[-40.7 -38.9 -38.9  -5.3  -6.6  -5.1  -2.5 -41.1  -3.7  80.8 -33.5  -3.7
 -37.6 -45.6 -45.7  -0.1  -3.5 -44.5 -46.0   0.6  -3.1  84.3 -39.8 -19.3
  -5.7 -45.2 -42.0]  topo
[ 2.6  2.4  2.2  0.3  1.2  0.4 -0.1  2.3  0.1 -7.3  2.4  0.2  2.8  2.7
  3.1 -0.2  0.2  2.8  2.6 -0.3  0.1 -8.0  2.2  1.6  0.7  2.9  2.5]  Siz
[ 4.1  2.9  2.9 -0.5 -1.6 -0.4 -0.4  3.1 -0.4 -6.5  3.2 -0.4  3.9  1.8
  2.4 -0.1  0.0  1.9  0.6  0.4 -0.2 -7.3  3.9 -1.4 -1.1  2.8  3.6]  Gat
which: [ 4.2  2.9  3.0 -0.5 -1.7 -0.5 -0.4  3.1 -0.4 -6.3  3.2 -0.3  4.0  1.8
  2.3 -0.1  0.0  2.0  0.6  0.4 -0.2 -7.3  3.8 -1.3 -1.1  2.7  3.5] => Gat
which: [-40.6 -38.9 -38.9  -5.4  -6.7  -5.1  -2.4 -41.1  -3.7  80.7 -33.6  -3.9
 -37.7 -45.6 -45.8   0.0  -3.5 -44.4 -45.9   0.6  -3.2  84.2 -39.8 -19.2
  -5.7 -45.2 -42.0] => topo
order: [-7.3 -6.5 -1.6 -1.4 -1.1 -0.5 -0.4 -0.4 -0.4 -0.4 -0.2 -0.1  0.0  0.4
  0.6  1.8  1.9  2.4  2.8  2.9  2.9  3.1  3.2  3.6  3.9  3.9  4.1] => Gat
order: [ 3.6  2.8 -1.1 -1.4  3.9 -7.3 -0.2  0.4  0.6  1.9  0.0 -0.1  2.4  1.8
  3.9 -0.4  3.2 -6.5 -0.4  3.1 -0.4 -0.4 -1.6 -0.5  2.9  2.9  4.1] => Gat

[ -3.1  33.3 -19.8  35.7 -14.3  29.0  35.9  36.7  35.8 -21.2 -14.8 -20.4
 -20.1  34.2 -21.1  -2.3  32.8 -19.0  41.2  34.1  33.4 -21.8 -21.7  32.1
  35.3 -17.9 -19.4  -3.0  34.2] = Vigon
[-24.9   9.9  11.5 -26.4   6.6   7.5 -25.3   9.1 -24.9 -21.8  34.0   9.8
 -28.0  34.4  33.9 -11.9 -17.6  13.9 -29.1  21.4  13.0 -28.1 -25.3   9.1
  15.3  10.2  12.6  12.0 -25.7] = vanum
[ 34.4   9.1 -26.4  11.5 -11.9   7.5  15.3  13.0  10.2 -29.1 -25.7 -28.0
 -25.4  12.0 -28.1  33.9  13.9 -21.8  21.4   9.1   9.9 -24.9 -24.9   9.8
   6.5 -17.6 -25.3  34.0  12.6] = nufa
[  9.8 -28.1   7.5 -28.0   9.1  10.2 -21.8  13.0  21.4 -25.7  34.0  12.0
 -11.9   6.5 -24.9 -24.9   9.1  12.6  15.3  33.9 -26.4  13.9  34.4 -25.3
  11.5 -29.1 -17.6 -28.1   9.9] = suzet
[  6.9 -32.8  14.3 -36.8  15.6 -32.1 -33.4 -39.7 -38.5  15.9   8.2  14.6
  15.8 -34.0  16.4   5.3 -40.1  12.9 -41.6 -36.1 -32.9  17.8  16.1 -33.2
 -37.3  14.8  14.8   8.3 -33.1] = debur
[ 35.7  35.8 -14.3  35.9  34.2 -19.4  29.0 -21.1  32.7 -19.0  34.1 -14.8
  -3.1 -21.8  33.4  36.7  35.3 -17.9 -20.4 -19.8 -21.2  -3.0  34.2  33.3
  -2.3  32.1  41.2 -20.1 -21.7] = Zagef
[ -1.0  29.8 -23.3  31.0 -15.4  26.5  30.9 -21.7  31.2 -22.3 -21.6 -23.6
 -21.7  30.7 -24.0   2.0 -21.7 -20.8  32.7  30.3  30.3 -23.0 -23.1  28.1
  32.6 -19.0 -22.6  -0.4  32.7] = Kupe
order: [-29.1 -28.1 -28.0 -26.4 -25.7 -25.4 -25.3 -24.9 -24.9 -21.8 -17.6 -11.9
   6.5   7.5   9.1   9.1   9.8   9.9  10.2  11.5  12.0  12.6  13.0  13.9
  15.3  21.4  33.9  34.0  34.4] => nufa
order: [-29.1 -28.1 -28.1 -28.0 -26.4 -25.7 -25.3 -24.9 -24.9 -21.8 -17.6 -11.9
   6.5   7.5   9.1   9.1   9.8   9.9  10.2  11.5  12.0  12.6  13.0  13.9
  15.3  21.4  33.9  34.0  34.4] => suzet
again Zagef:  => [34.2]
places Kupe: [-21.7] => 7 12 16
which: [  6.9 -32.8  14.3 -36.7  15.6 -32.1 -33.4 -39.8 -38.5  16.0   8.2  14.7
  15.7 -34.0  16.3   5.4 -40.1  12.9 -41.6 -36.1 -32.9  17.8  16.1 -33.3
 -37.3  14.7  14.8   8.3 -33.0] => debur
which: [ -3.1  33.3 -19.9  35.8 -14.4  29.0  35.9  36.7  35.9 -21.1 -14.8 -20.5
 -19.9  34.1 -21.1  -2.3  32.8 -18.9  41.1  34.1  33.4 -21.8 -21.7  32.1
  35.2 -17.8 -19.4  -3.0  34.2] => Vigon
order: [-21.8  35.9  36.7 -19.4 -19.0  41.2  -3.1  34.2  33.4 -20.4  35.8  33.3
  32.8  35.7  32.1 -20.1  34.2  29.0 -21.1  34.1  -3.0 -21.7  -2.3 -14.3
 -21.2  35.3 -17.9 -19.8 -14.8] => Vigon

[ 78.8 -34.7   4.2   8.2 -33.8 -32.9 -29.7] : tav
[-76.4  18.7   2.5  17.8  33.9  22.6  28.3] : beku
[ 22.7  33.9  18.7 -76.4   2.5  17.8  28.2] : gusa
[ 77.1 -39.4 -36.7 -13.3 -43.9 -44.9 -48.7] : Ger
[-74.9  37.7  17.5   5.0  43.3  48.6  42.6] : kel
[-79.1  27.8  17.0  18.4  29.3  26.6 -49.3] : dev
[ 82.6 -41.8 -22.4 -10.0 -45.5 -41.8 -44.6] : poto
[ 28.2 -76.4  33.9   2.5  17.8  18.7  28.2] : zuk
[-49.2 -49.2  -7.3 -49.2 -49.2 -49.2  -7.3] : tek
which: [-76.3  18.6   2.6  17.8  33.9  22.6  28.4] => beku
places tek: [-49.2] => 0 1 3 4 5
order: [ 28.3  22.6  33.9  17.8   2.5  18.7 -76.4] => beku
order: [-76.4   2.5  17.8  18.7  28.2  28.2  33.9] => zuk
again zuk:  => [28.2]
again poto:  => [-41.8]

[-22.6 -41.7 -41.7  21.5 -41.7  -5.7  28.0  13.9 -18.1 -40.4] -> Zug
[-35.7  29.2 -19.9  19.9  12.7 -29.2  20.4  -0.7 -24.3 -16.5] -> kure
[-35.7  29.2 -19.9  19.9   3.5 -29.2  20.4  -0.7 -24.3 -16.5] -> Suso
[-30.5  23.5 -29.8   4.4  35.4 -11.8  48.3  11.7 -70.2 -24.2] -> viga
[-31.4  24.8 -28.1  29.1  12.9 -17.3  38.8  12.3 -16.8 -13.8] -> tal
[-30.5  23.5 -29.8   4.4  35.4 -29.8  34.3  11.7 -70.2 -24.2] -> mor
[-43.8  31.1   3.2  51.1   3.1 -35.2  31.3  28.3  51.1  15.5] -> fiz
[-30.5  23.5 -29.8   4.4  35.4 -11.8  48.3  11.7 -70.2  12.7] -> sibog
again Zug:  => [-41.7]
which: [-22.7 -41.7 -41.8  21.5 -41.8  -5.5  27.9  13.8 -18.2 -40.5] => Zug
which: [-30.5  23.6 -29.8   4.3  35.5 -11.8  48.4  11.6 -70.2 -24.1] => viga
again mor:  => [-29.8]
places fiz: [3.1] => 4
which: [-35.7  29.3 -19.9  19.9  12.7 -29.3  20.4  -0.6 -24.4 -16.5] => kure

[  3.4 -77.8   3.4   3.4   3.1  37.7  43.5  33.6  45.8 -75.8   3.4   3.4
  45.8  44.8  45.5  42.3   0.2  45.7   0.1   0.6  33.6] = sor
[ 78.7 -32.9  -3.4 -32.9 -18.0 -44.4   0.0  -3.4 -43.2 -44.2   0.5 -18.0
  82.3 -39.1 -18.0  -5.0 -32.9 -32.9 -18.0  81.1 -18.0] = Nifa
[-75.8  33.6   3.4  37.7  45.8  45.7   0.6  33.6  44.8  46.0   0.1   3.2
 -78.8  42.3  16.5   3.4  45.8  43.5  45.5 -77.8   0.2] = murug
places Nifa: [-32.9] => 1 3 16 17
order: [-44.2   0.5 -18.0  82.3 -39.1 -18.0  -5.0 -32.9 -32.9 -18.0  81.1 -18.0
  78.7 -32.9  -3.4 -32.9 -18.0 -44.4   0.0  -3.4 -43.2] => Nifa
order: [ 45.8  33.6   3.4   3.4 -75.8  43.5   0.2   3.1  45.7  45.8   0.6   0.1
 -77.8  37.7  33.6   3.4   3.4   3.4  42.3  44.8  45.5] => sor
which: [-75.8  33.5   3.4  37.7  45.8  45.7   0.6  33.6  44.7  45.9   0.0   3.3
 -78.8  42.3  16.5   3.5  45.9  43.6  45.4 -77.9   0.2] => murug
which: [-75.8  33.6   3.4  37.7  45.8  45.7   0.6  33.6  44.8  46.0   0.1   3.2
 -78.8  42.3  16.5   3.4  45.8  43.5  45.5 -77.8   0.2] => murug
order: [-78.8 -77.8 -75.8   0.1   0.2   0.6   3.2   3.4   3.4  16.5  33.6  33.6
  37.7  42.3  43.5  44.8  45.5  45.7  45.8  45.8  46.0] => murug
which: [  3.4 -77.8   3.4   3.4   3.1  37.7  43.5  33.6  45.8 -75.8   3.4   3.4
  45.8  44.8  45.5  42.3   0.2  45.7   0.1   0.6  33.6] => sor

